Below are the code and all the weights of a small trained network. Each question names an input and a class and asks about switching units off, where a switched-off unit gives its printed mean instead of its output.

import numpy as np


def w(rows, s, z=0):
    codes = np.array(rows[::2]) - 128.0
    scale = np.full(codes.shape[1], s)
    scale[-1] = z or s
    return codes * scale


def f(y):
    return np.maximum(y, 0)


def log_softmax(a):
    a = a - a.max(-1, keepdims=True)
    return a - np.log(np.exp(a).sum(-1, keepdims=True))


def net(x, mask):
    res = np.array(x, float).reshape(1, 6) / 4 @ E
    y = f(res @ A[0][:, :-1].T + A[0][:, -1])
    res = res + np.where(mask, y, B[0][:, -1]) @ B[0][:, :-1]
    return log_softmax(res[-1] @ U[:, :-1].T + U[:, -1])


A, B = {}, {}
E = w([
[125,1,119,200],'x0',
[124,123,120,115],'x1',
[135,112,109,97],'x2',
[85,57,203,84],'x3',
[130,134,138,139],'x4',
[182,90,110,71],'x5',
],0.0099)
A[0] = w([
[154,141,65,49,206],'n1',
[71,104,227,73,64],'n2',
[157,83,76,88,254],'n3',
[229,111,198,127,151],'n4',
[36,140,157,149,185],'n5',
[246,71,141,66,171],'n6',
[182,124,116,114,191],'n7',
[134,131,131,192,158],'n8',
[173,96,168,191,90],'n9',
[117,209,125,64,117],'n10',
[105,29,31,153,157],'n11',
[67,78,209,109,88],'n12',
[145,146,25,165,46],'n13',
[131,34,222,138,85],'n14',
[3,156,124,137,207],'n15',
[176,115,159,73,201],'n16',
[148,79,121,254,90],'n17',
[188,133,90,172,63],'n18',
],0.0096,0.0042)
B[0] = w([
[125,95,170,191,245],'n1',
[96,135,1,107,199],'n2',
[131,161,190,196,239],'n3',
[80,134,110,205,175],'n4',
[156,94,139,147,200],'n5',
[125,172,110,176,240],'n6',
[89,147,141,193,191],'n7',
[165,139,160,192,184],'n8',
[121,189,148,80,179],'n9',
[117,189,202,86,248],'n10',
[151,208,209,79,254],'n11',
[93,186,50,161,204],'n12',
[1,144,47,109,195],'n13',
[101,219,123,92,228],'n14',
[112,77,157,202,216],'n15',
[115,144,114,217,207],'n16',
[144,197,153,45,237],'n17',
[117,187,43,79,172],'n18',
],0.0066,0.0067)
U = w([
[88,174,4,97,74],'0',
[147,177,163,66,113],'1',
[127,142,128,177,175],'2',
[127,139,125,201,82],'3',
[138,154,116,128,207],'4',
[135,143,119,137,230],'5',
[168,106,93,60,1],'6',
],0.016,0.0038)

Each question gives the input, the list of numbers given to net, and the class t.
The units are the neurons (one row each of A and B). Each row of codes is followed by its name. A weight is (code - 128) times the scale printed after its matrix; where a second scale follows, it is the last column's (A, B and U).
mask holds one flag per neuron, in row order. A switched-off neuron (its flag False) gives its mean, the last column of its row in B, instead of its output. The means were averaged over made-up inputs and are rounded, as every weight is.
A unit's drop is (log p(t) with every unit on - log p(t) with that unit switched off) / (log p(t) with every unit on - log p(t) with every unit switched off).
The circuit of an input: a set's keep is (log p(t) with only the set's units on - log p(t) with every unit switched off) / (log p(t) with every unit on - log p(t) with every unit switched off). Starting from the 12 units with the biggest drops (on a tie, the unit counted first), units are removed one at a time, each time the one whose removal leaves the highest keep (on an exact tie, the one counted first), for as long as the keep stays at least 0.8.
circuit, biggest first: the units of the circuit, biggest drop first
most important unit: the unit with the biggest drop
k most important neurons: the k neurons with the biggest drops, biggest first
drop when u is switched off: that unit's drop, to one decimal
input [7,-3,-7,7,-3,6], class 0: 3 most important neurons	(n12, n2, n14)
input [7,-1,4,-7,-2,-3], class 0: circuit, biggest first	(n13)
input [8,-1,-2,-3,0,8], class 1: circuit, biggest first	(n11, n17)
input [4,-7,2,8,1,6], class 0: circuit, biggest first	(n2, n12)
input [4,-5,-5,5,4,-3], class 0: circuit, biggest first	(n12, n2, n14)
input [7,-8,8,8,6,-1], class 0: circuit, biggest first	(n12, n2)
input [7,6,-1,1,-4,-6], class 1: circuit, biggest first	(n17, n11)
input [0,-2,0,8,8,-1], class 0: circuit, biggest first	(n2, n12)
input [8,0,-8,5,-3,1], class 1: 3 most important neurons	(n11, n17, n14)
input [-3,-1,1,-4,0,5], class 3: 2 most important neurons	(n1, n17)
input [-4,-2,3,8,-6,5], class 0: 2 most important neurons	(n2, n12)
input [2,-6,3,-7,2,-5], class 0: circuit, biggest first	(n13, n18)
input [4,-4,5,-8,6,-1], class 0: 2 most important neurons	(n13, n18)
input [-3,7,5,-4,3,8], class 3: most important unit	n1
input [-3,-4,-5,1,3,5], class 2: 2 most important neurons	(n17, n11)
input [7,1,6,1,-7,-2], class 1: drop when n11 is switched off	0.3
input [8,5,0,2,-8,5], class 1: drop when n17 is switched off	0.1
input [3,-4,2,2,5,7], class 3: drop when n13 is switched off	0.0
input [8,1,-1,6,2,-1], class 1: drop when n11 is switched off	0.4
input [-4,3,-6,8,-6,-1], class 0: circuit, biggest first	(n2)
